Below is a small trained network, with its code and all its weights. Each question gives an input and a target symbol and asks what happens when units are switched off, that is, made to give their printed mean instead of their output.

import numpy as np


def w(rows, s, z=0):
    codes = np.array(rows[::2]) - 128.0
    scale = np.full(codes.shape[1], s)
    scale[-1] = z or s
    return codes * scale


def norm(h):
    return h / np.sqrt((h * h).mean(-1, keepdims=True) + 1e-5)


def f(y):
    return y / 2 * (1 + np.tanh(0.7978845608 * (y + 0.044715 * y**3)))


def softmax(a):
    e = np.exp(a - a.max(-1, keepdims=True))
    return e / e.sum(-1, keepdims=True)


def log_softmax(a):
    a = a - a.max(-1, keepdims=True)
    return a - np.log(np.exp(a).sum(-1, keepdims=True))


def net(x, mask):
    ids = ['αβγηθμξτω'.index(c) for c in x.split()]
    T = len(ids)
    res = E[ids] + P[:T]
    u = 0
    for l in range(2):
        q, k, v = (norm(res) @ M[l].T for M in (Q, K, V))
        z = softmax(np.where(np.tri(T) > 0, q @ k.T / 4**0.5, -1e9)) @ v
        res = res + np.where(mask[u], z, O[l][:, -1]) @ O[l][:, :-1]
        u += 1
        y = f(norm(res) @ A[l][:, :-1].T + A[l][:, -1])
        res = res + np.where(mask[u : u + 8], y, B[l][:, -1]) @ B[l][:, :-1]
        u += 8
    return log_softmax(norm(res)[-1] @ U[:, :-1].T + U[:, -1])


Q, K, V, O, A, B = {}, {}, {}, {}, {}, {}
E = w([
[164,142,168,167,104,80,128,158,238,170,118],'α',
[98,168,108,163,115,141,127,138,224,135,128],'β',
[108,28,210,83,103,82,81,135,145,151,74],'γ',
[68,61,105,194,93,148,123,112,133,121,88],'η',
[142,135,128,143,122,11,170,186,129,36,108],'θ',
[133,120,155,132,113,104,34,73,160,251,162],'μ',
[147,47,116,37,113,161,145,114,187,114,131],'ξ',
[121,148,77,121,77,99,150,69,113,144,181],'τ',
[58,135,159,129,170,116,190,105,102,125,166],'ω',
],0.023)
P = w([
[74,156,202,100,4,163,154,172,122,126,105],'0',
[107,181,190,93,65,147,153,105,135,117,47],'1',
[124,140,169,119,82,146,151,121,129,117,94],'2',
[104,112,132,122,90,127,166,164,129,151,106],'3',
[136,130,142,119,129,129,142,100,152,120,92],'4',
[141,103,142,143,125,119,127,117,148,104,138],'5',
[113,67,101,140,125,100,149,158,150,150,149],'6',
[153,79,109,151,153,110,135,110,149,117,138],'7',
[159,64,138,159,149,99,114,123,147,99,180],'8',
[132,69,87,137,177,84,131,114,158,130,149],'9',
],0.018)
Q[0] = w([
[56,61,175,156,178,65,157,78,231,105,173],'0.h1',
[118,123,175,149,65,128,173,27,116,109,193],'0.h1',
[93,136,186,157,254,116,173,146,92,115,162],'0.h1',
[186,139,178,152,129,154,46,115,135,18,167],'0.h1',
],0.013)
K[0] = w([
[181,40,83,148,233,68,104,108,129,121,190],'0.h1',
[164,110,125,42,181,101,146,226,106,185,227],'0.h1',
[228,143,174,120,103,134,46,240,156,147,12],'0.h1',
[64,85,115,163,15,145,127,254,98,158,186],'0.h1',
],0.0095)
V[0] = w([
[205,99,84,12,53,136,155,126,146,108,150],'0.h1',
[141,106,107,151,68,16,184,82,64,130,131],'0.h1',
[142,133,103,147,91,145,94,57,110,235,152],'0.h1',
[131,67,110,158,122,156,80,131,116,104,57],'0.h1',
],0.011)
O[0] = w([
[118,164,58,142,232,109,181,165,178,251,196,254],'0.h1',
[70,124,28,49,91,109,159,223,125,182,101,236],'0.h1',
[39,134,139,60,80,88,79,111,115,169,220,45],'0.h1',
[120,88,129,161,73,172,150,65,168,172,83,132],'0.h1',
],0.014,0.0047)
A[0] = w([
[85,156,126,76,63,84,14,68,62,139,154,22],'0.n1',
[93,105,134,185,215,111,254,91,59,140,135,77],'0.n2',
[115,140,55,167,143,47,202,120,100,74,144,6],'0.n3',
[121,129,172,137,88,156,42,76,128,251,202,2],'0.n4',
[81,169,122,171,152,131,227,215,157,67,167,84],'0.n5',
[156,96,153,174,135,110,39,169,203,162,143,126],'0.n6',
[61,111,231,83,168,128,169,104,71,87,202,233],'0.n7',
[204,169,174,167,185,120,3,137,124,59,178,28],'0.n8',
],0.0094,0.0049)
B[0] = w([
[156,146,126,125,113,121,105,234,185,85,140,151],'0.n1',
[185,95,183,62,6,103,119,129,152,129,151,195],'0.n2',
[155,167,206,66,140,128,69,142,112,107,97,162],'0.n3',
[215,135,121,152,167,195,137,130,195,95,84,147],'0.n4',
[126,131,193,130,141,119,78,94,111,70,116,255],'0.n5',
[42,113,135,131,162,169,148,91,78,80,90,200],'0.n6',
[68,115,44,136,205,161,166,110,140,216,63,168],'0.n7',
[50,138,53,102,211,77,153,111,143,101,110,164],'0.n8',
],0.012,0.0065)
Q[1] = w([
[184,168,151,115,184,121,132,62,18,206,141],'1.h1',
[48,98,160,80,183,145,132,109,208,156,114],'1.h1',
[168,127,100,167,6,97,100,188,128,163,83],'1.h1',
[150,105,135,212,137,121,121,84,147,72,96],'1.h1',
],0.012)
K[1] = w([
[51,182,231,106,86,135,224,107,164,141,108],'1.h1',
[172,1,58,74,163,116,102,50,90,114,208],'1.h1',
[184,242,116,220,41,218,138,159,131,149,121],'1.h1',
[135,6,82,221,137,57,101,153,185,123,96],'1.h1',
],0.0098)
V[1] = w([
[167,37,189,66,162,60,2,121,118,215,51],'1.h1',
[96,160,152,161,127,178,64,174,170,160,102],'1.h1',
[134,106,67,100,161,172,107,116,116,108,133],'1.h1',
[33,136,137,134,164,112,186,115,113,103,92],'1.h1',
],0.0081)
O[1] = w([
[162,170,158,127,157,177,1,135,76,198,110,99],'1.h1',
[73,192,87,162,167,138,42,114,170,83,137,198],'1.h1',
[170,84,180,58,158,109,148,125,185,139,95,118],'1.h1',
[69,139,68,177,147,81,199,111,70,171,150,252],'1.h1',
],0.0095,0.0041)
A[1] = w([
[137,182,128,148,80,83,127,161,88,105,131,75],'1.n1',
[117,98,136,138,11,142,119,34,112,124,151,3],'1.n2',
[137,143,109,201,150,173,119,125,136,83,100,116],'1.n3',
[139,92,93,94,126,156,98,135,183,118,99,98],'1.n4',
[176,158,170,55,91,48,120,209,67,39,126,63],'1.n5',
[78,132,126,141,131,169,106,126,157,176,131,130],'1.n6',
[250,107,139,135,177,202,172,83,173,180,170,16],'1.n7',
[124,122,137,115,160,89,202,111,77,120,121,149],'1.n8',
],0.017,0.0062)
B[1] = w([
[167,103,165,146,155,133,127,188,127,152,143,162],'1.n1',
[127,93,200,26,56,63,180,134,163,132,153,211],'1.n2',
[134,116,115,108,106,119,138,131,108,160,120,251],'1.n3',
[136,177,142,174,103,148,130,141,142,130,142,207],'1.n4',
[152,59,170,98,251,91,155,190,131,96,113,250],'1.n5',
[175,119,125,103,131,107,110,109,90,115,156,233],'1.n6',
[133,75,169,172,179,194,188,81,182,152,191,254],'1.n7',
[103,145,122,143,125,151,91,107,154,63,151,200],'1.n8',
],0.022,0.0088)
U = w([
[139,93,175,99,37,81,146,77,159,112,115,131],'α',
[159,87,146,125,215,113,123,195,115,58,96,131],'β',
[168,159,112,168,89,168,8,142,186,78,160,199],'γ',
[133,95,146,199,173,223,176,77,162,213,171,122],'η',
[64,143,28,107,171,82,139,161,134,224,165,20],'θ',
[31,161,100,172,149,143,132,53,134,28,102,170],'μ',
[112,159,172,255,100,104,136,167,57,141,176,46],'ξ',
[158,142,43,214,96,158,170,143,144,185,8,139],'τ',
[161,115,106,150,164,142,70,28,30,190,64,252],'ω',
],0.0064,0.0022)

Each question gives the input, a string of symbols that net reads in full, and the target symbol t.
The units are the heads (4 rows each of Q, K, V and O) and the neurons (one row each of A and B). Each row of codes is followed by its name. A weight is (code - 128) times the scale printed after its matrix; where a second scale follows, it is the last column's (O, A, B and U).
mask holds one flag per unit, layer by layer, with each layer's heads first. A switched-off unit (its flag False) gives its mean, the last column of its rows in O or B, instead of its output. The means were averaged over made-up inputs and are rounded, as every weight is.
A unit's drop is (log p(t) with every unit on - log p(t) with that unit switched off) / (log p(t) with every unit on - log p(t) with every unit switched off).
The circuit of an input: a set's keep is (log p(t) with only the set's units on - log p(t) with every unit switched off) / (log p(t) with every unit on - log p(t) with every unit switched off). Starting from the 12 units with the biggest drops (on a tie, the unit counted first), units are removed one at a time, each time the one whose removal leaves the highest keep (on an exact tie, the one counted first), for as long as the keep stays at least 0.8.
circuit, biggest first: the units of the circuit, biggest drop first
most important unit: the unit with the biggest drop
top k neurons: the k neurons with the biggest drops, biggest first
top k neurons in layer l: the k neurons of layer l with the biggest drops, biggest first
drop of u: that unit's drop, to one decimal
input β η τ β τ β α μ ξ γ, target η: top 2 neurons in layer 0 => (0.n4; 0.n5)
input η η θ η, target τ: circuit, biggest first => (0.h1; 1.n5)
input β τ β μ β, target γ: top 2 neurons => (0.n4; 0.n1)
input μ τ τ η η α γ β, target ω: most important unit => 1.h1
input α ξ θ τ β η γ, target α: circuit, biggest first => (0.h1; 1.n2)
input β β β β θ ξ τ η ω τ, target β: circuit, biggest first => (0.h1; 1.n5)
input β θ β, target τ: circuit, biggest first => (0.h1; 1.n5; 1.n7)
input β β β θ β γ, target τ: top 2 neurons => (1.n7; 1.n5)
input β β θ β α α, target μ: top 2 neurons in layer 0 => (0.n6; 0.n2)
input η β γ τ γ β α, target ω: top 3 neurons in layer 0 => (0.n2; 0.n6; 0.n8)
input η β β ω, target μ: circuit, biggest first => (1.n8; 1.n5)
input ξ η τ η θ θ ξ β β α, target μ: top 4 neurons => (0.n6; 1.n8; 1.n5; 1.n7)
input β β ω, target μ: top 3 neurons => (0.n7; 1.n8; 1.n7)
input η β θ τ γ, target θ: circuit, biggest first => (0.h1)
input γ η α β β β β μ η, target γ: circuit, biggest first => (0.h1; 0.n1; 0.n4; 1.h1)
input θ η τ ω β β η, target α: top 2 neurons in layer 1 => (1.n2; 1.n5)
input ω β β γ ξ ξ α β ω, target ω: top 2 neurons in layer 0 => (0.n7; 0.n2)
input β α β η μ η, target γ: top 2 neurons in layer 0 => (0.n1; 0.n4)
input η α α τ ξ η α τ β α, target θ: drop of 0.h1 => 1.8
input ω β ξ ω ξ η β ω η β, target β: drop of 1.n5 => 0.5
input β ω ξ β η η β, target α: drop of 0.h1 => 1.2
input ξ β μ θ β, target γ: most important unit => 1.h1
input η β θ η β β γ μ γ, target γ: top 2 neurons in layer 0 => (0.n1; 0.n4)
